Below are the code and all the weights of a small trained network. Each question names an input and a target symbol and asks about switching units off, where a switched-off unit gives its printed mean instead of its output.

import numpy as np


def w(rows, s, z=0):
    codes = np.array(rows[::2]) - 128.0
    scale = np.full(codes.shape[1], s)
    scale[-1] = z or s
    return codes * scale


def norm(h):
    return h / np.sqrt((h * h).mean(-1, keepdims=True) + 1e-5)


def f(y):
    return np.maximum(y, 0)


def softmax(a):
    e = np.exp(a - a.max(-1, keepdims=True))
    return e / e.sum(-1, keepdims=True)


def log_softmax(a):
    a = a - a.max(-1, keepdims=True)
    return a - np.log(np.exp(a).sum(-1, keepdims=True))


def net(x, mask):
    ids = ['ΞΦαδεσ'.index(c) for c in x.split()]
    T = len(ids)
    res = E[ids] + P[:T]
    r = norm(res)
    for j in range(3):
        rows = slice(4 * j, 4 * j + 4)
        q, k, v = (r @ M[0][rows].T for M in (Q, K, V))
        z = softmax(np.where(np.tri(T) > 0, q @ k.T / 4**0.5, -1e9)) @ v
        o = O[0][rows]
        res = res + np.where(mask[j], z, o[:, -1]) @ o[:, :-1]
    y = f(norm(res) @ A[0][:, :-1].T + A[0][:, -1])
    res = res + np.where(mask[3:7], y, B[0][:, -1]) @ B[0][:, :-1]
    return log_softmax(norm(res)[-1] @ U[:, :-1].T + U[:, -1])


Q, K, V, O, A, B = {}, {}, {}, {}, {}, {}
E = w([
[114,106,152,121,13],'Ξ',
[158,191,74,43,196],'Φ',
[107,180,146,113,159],'α',
[172,182,73,45,193],'δ',
[59,90,147,247,132],'ε',
[181,192,144,236,50],'σ',
],0.013)
P = w([
[224,22,243,38,177],'0',
[150,134,34,118,137],'1',
[148,117,128,76,156],'2',
[108,120,169,66,170],'3',
[85,151,155,54,169],'4',
[48,164,156,37,165],'5',
[35,181,168,33,157],'6',
[2,196,163,18,157],'7',
],0.0068)
Q[0] = w([
[68,139,174,107,181],'H1',
[198,108,99,193,98],'H1',
[159,145,149,110,140],'H1',
[158,134,119,90,136],'H1',
[56,121,137,150,138],'H2',
[115,144,152,112,107],'H2',
[148,180,101,114,108],'H2',
[153,143,64,108,162],'H2',
[131,204,135,86,160],'H3',
[5,112,192,123,66],'H3',
[112,183,163,118,167],'H3',
[135,72,71,123,153],'H3',
],0.014)
K[0] = w([
[10,113,196,147,142],'H1',
[214,142,128,136,51],'H1',
[126,96,46,213,73],'H1',
[113,54,94,107,207],'H1',
[122,234,189,145,128],'H2',
[43,142,120,72,146],'H2',
[110,20,128,76,151],'H2',
[253,90,128,107,196],'H2',
[66,65,2,46,176],'H3',
[37,240,181,184,90],'H3',
[94,157,59,11,123],'H3',
[213,133,82,195,142],'H3',
],0.0091)
V[0] = w([
[142,112,105,143,197],'H1',
[150,161,134,67,91],'H1',
[148,108,74,89,168],'H1',
[217,164,204,163,131],'H1',
[157,135,75,157,185],'H2',
[168,254,155,105,104],'H2',
[183,9,106,193,132],'H2',
[177,134,158,198,27],'H2',
[120,216,169,169,108],'H3',
[52,27,185,66,140],'H3',
[216,130,124,54,123],'H3',
[132,171,161,255,86],'H3',
],0.0091)
O[0] = w([
[52,159,137,60,78,155],'H1',
[135,94,150,167,150,1],'H1',
[2,171,130,103,168,35],'H1',
[172,147,164,86,127,126],'H1',
[144,131,152,103,161,93],'H2',
[195,147,66,75,64,97],'H2',
[19,172,169,104,162,78],'H2',
[110,206,191,102,22,72],'H2',
[241,77,144,82,79,182],'H3',
[77,110,134,187,133,232],'H3',
[115,204,110,104,45,18],'H3',
[197,47,145,103,156,132],'H3',
],0.0087,0.0038)
A[0] = w([
[87,141,148,57,43,4],'N1',
[65,96,207,177,89,231],'N2',
[191,2,140,189,114,200],'N3',
[170,178,124,133,96,59],'N4',
],0.0077,0.0042)
B[0] = w([
[1,104,112,150,91,138],'N1',
[230,109,27,122,217,218],'N2',
[22,191,177,143,193,255],'N3',
[68,109,108,167,251,143],'N4',
],0.0087,0.0085)
U = w([
[102,112,144,176,51,3],'Ξ',
[200,87,2,38,151,133],'Φ',
[109,114,125,144,65,95],'α',
[12,228,123,46,109,182],'δ',
[86,63,169,140,229,236],'ε',
[209,53,192,22,81,248],'σ',
],0.0087,0.0023)

Each question gives the input, a string of symbols that net reads in full, and the target symbol t.
The units are the heads (4 rows each of Q, K, V and O) and the neurons (one row each of A and B). Each row of codes is followed by its name. A weight is (code - 128) times the scale printed after its matrix; where a second scale follows, it is the last column's (O, A, B and U).
mask holds one flag per unit, heads first, then neurons. A switched-off unit (its flag False) gives its mean, the last column of its rows in O or B, instead of its output. The means were averaged over made-up inputs and are rounded, as every weight is.
A unit's drop is (log p(t) with every unit on - log p(t) with that unit switched off) / (log p(t) with every unit on - log p(t) with every unit switched off).
The circuit of an input: a set's keep is (log p(t) with only the set's units on - log p(t) with every unit switched off) / (log p(t) with every unit on - log p(t) with every unit switched off). Starting from all 7 units, units are removed one at a time, each time the one whose removal leaves the highest keep (on an exact tie, the one counted first), for as long as the keep stays at least 0.8.
units of the circuit, in order: the units of the circuit, biggest drop first
k most important neurons: the k neurons with the biggest drops, biggest first
heads that matter: for each layer, one digit per head in row order, 1 if its drop is at least 0.15 and else 0, layers parted by /
drop when u is switched off: that unit's drop, to one decimal
input ε Ξ α α, target Φ: units of the circuit, in order	(H2)
input Ξ ε σ δ Ξ, target σ: heads that matter	011
input σ ε σ ε α, target δ: 2 most important neurons	(N2, N1)
input α Ξ Ξ, target α: units of the circuit, in order	(H2, H1)
input Ξ ε δ ε Ξ ε δ Ξ, target ε: heads that matter	001
input Ξ Ξ Ξ ε α ε Ξ Ξ, target ε: heads that matter	101
input δ ε σ, target δ: heads that matter	011
input σ Φ σ, target σ: units of the circuit, in order	(H1, H3)
input α α Ξ Ξ Ξ, target Ξ: units of the circuit, in order	(H2, H1)
input α α δ, target δ: heads that matter	101
input ε α ε ε α σ δ, target δ: heads that matter	001
input Φ α ε σ σ Ξ Ξ, target σ: heads that matter	001
input σ ε Ξ α, target δ: drop when H1 is switched off	0.0
input δ α α ε ε σ ε, target σ: drop when H2 is switched off	0.4
input ε ε ε Φ, target δ: drop when N2 is switched off	0.1
